Here is a tiny trained network, its code and every weight. The questions are about switching its units off for an input and a class, where a switched-off unit gives its printed mean instead of its output.

import numpy as np


def w(rows, s, z=0):
    codes = np.array(rows[::2]) - 128.0
    scale = np.full(codes.shape[1], s)
    scale[-1] = z or s
    return codes * scale


def f(y):
    return np.maximum(y, 0)


def log_softmax(a):
    a = a - a.max(-1, keepdims=True)
    return a - np.log(np.exp(a).sum(-1, keepdims=True))


def net(x, mask):
    res = np.array(x, float).reshape(1, 4) / 4 @ E
    y = f(res @ A[0][:, :-1].T + A[0][:, -1])
    res = res + np.where(mask, y, B[0][:, -1]) @ B[0][:, :-1]
    return log_softmax(res[-1] @ U[:, :-1].T + U[:, -1])


A, B = {}, {}
E = w([
[180,88,129,230,86,175,154],'x0',
[63,155,103,111,88,104,191],'x1',
[164,74,165,105,207,40,248],'x2',
[90,243,84,169,96,39,172],'x3',
],0.012)
A[0] = w([
[64,158,92,81,34,113,127,116],'n1',
[183,73,80,207,82,128,144,202],'n2',
[131,82,117,132,152,145,95,68],'n3',
[116,124,136,74,191,89,164,132],'n4',
[176,5,211,162,159,138,149,107],'n5',
[95,138,135,50,218,89,84,254],'n6',
[92,194,109,168,73,134,85,205],'n7',
[138,118,157,171,127,209,116,247],'n8',
[113,128,120,88,91,167,76,177],'n9',
[131,111,132,62,93,220,83,172],'n10',
[200,115,174,85,175,140,118,124],'n11',
[190,101,195,81,216,117,84,182],'n12',
],0.013,0.0033)
B[0] = w([
[101,191,123,182,87,165,120,220],'n1',
[225,250,207,249,31,95,163,216],'n2',
[100,133,114,128,148,66,205,169],'n3',
[196,96,113,167,147,129,156,229],'n4',
[113,184,185,148,45,72,61,253],'n5',
[173,21,77,106,87,96,187,243],'n6',
[38,204,189,186,92,110,55,230],'n7',
[79,138,99,227,61,126,208,215],'n8',
[88,99,88,120,44,160,162,208],'n9',
[122,160,61,98,41,122,227,236],'n10',
[121,103,152,157,148,2,142,196],'n11',
[154,42,193,166,185,82,139,228],'n12',
],0.0085,0.015)
U = w([
[171,123,56,127,144,99,202,55],'0',
[212,183,138,166,204,133,150,122],'1',
[169,123,109,100,165,177,123,3],'2',
[223,8,106,56,180,115,121,97],'3',
[55,195,146,117,147,125,38,78],'4',
[90,142,56,84,92,207,127,254],'5',
[141,164,149,203,103,87,113,168],'6',
],0.012,0.0028)

Each question gives the input, the list of numbers given to net, and the class t.
The units are the neurons (one row each of A and B). Each row of codes is followed by its name. A weight is (code - 128) times the scale printed after its matrix; where a second scale follows, it is the last column's (A, B and U).
mask holds one flag per neuron, in row order. A switched-off neuron (its flag False) gives its mean, the last column of its row in B, instead of its output. The means were averaged over made-up inputs and are rounded, as every weight is.
A unit's drop is (log p(t) with every unit on - log p(t) with that unit switched off) / (log p(t) with every unit on - log p(t) with every unit switched off).
The circuit of an input: a set's keep is (log p(t) with only the set's units on - log p(t) with every unit switched off) / (log p(t) with every unit on - log p(t) with every unit switched off). Starting from all 12 units, units are removed one at a time, each time the one whose removal leaves the highest keep (on an exact tie, the one counted first), for as long as the keep stays at least 0.8.
units of the circuit, in order: the units of the circuit, biggest drop first
top k neurons: the k neurons with the biggest drops, biggest first
drop when u is switched off: that unit's drop, to one decimal
input [3,0,-7,-6], class 5: units of the circuit, in order : [n10]
input [-5,-7,-4,2], class 5: units of the circuit, in order : [n2 n5 n9]
input [-3,-5,-7,4], class 4: units of the circuit, in order : [n7 n2]
input [-6,-3,-5,5], class 4: units of the circuit, in order : [n7 n2]
input [-2,0,-1,-8], class 0: units of the circuit, in order : [n10 n7]
input [2,3,-4,-3], class 5: units of the circuit, in order : [n5 n12 n11]
input [-3,-7,-1,-5], class 0: top 4 neurons : [n10 n7 n8 n2]
input [2,6,6,8], class 0: top 4 neurons : [n5 n7 n2 n4]
input [1,-8,6,6], class 1: top 2 neurons : [n7 n8]
input [-2,-5,-3,-4], class 0: drop when n2 is switched off : 0.1
input [1,1,-5,8], class 4: drop when n7 is switched off : 0.1
input [-3,4,5,-1], class 3: drop when n2 is switched off : 0.0
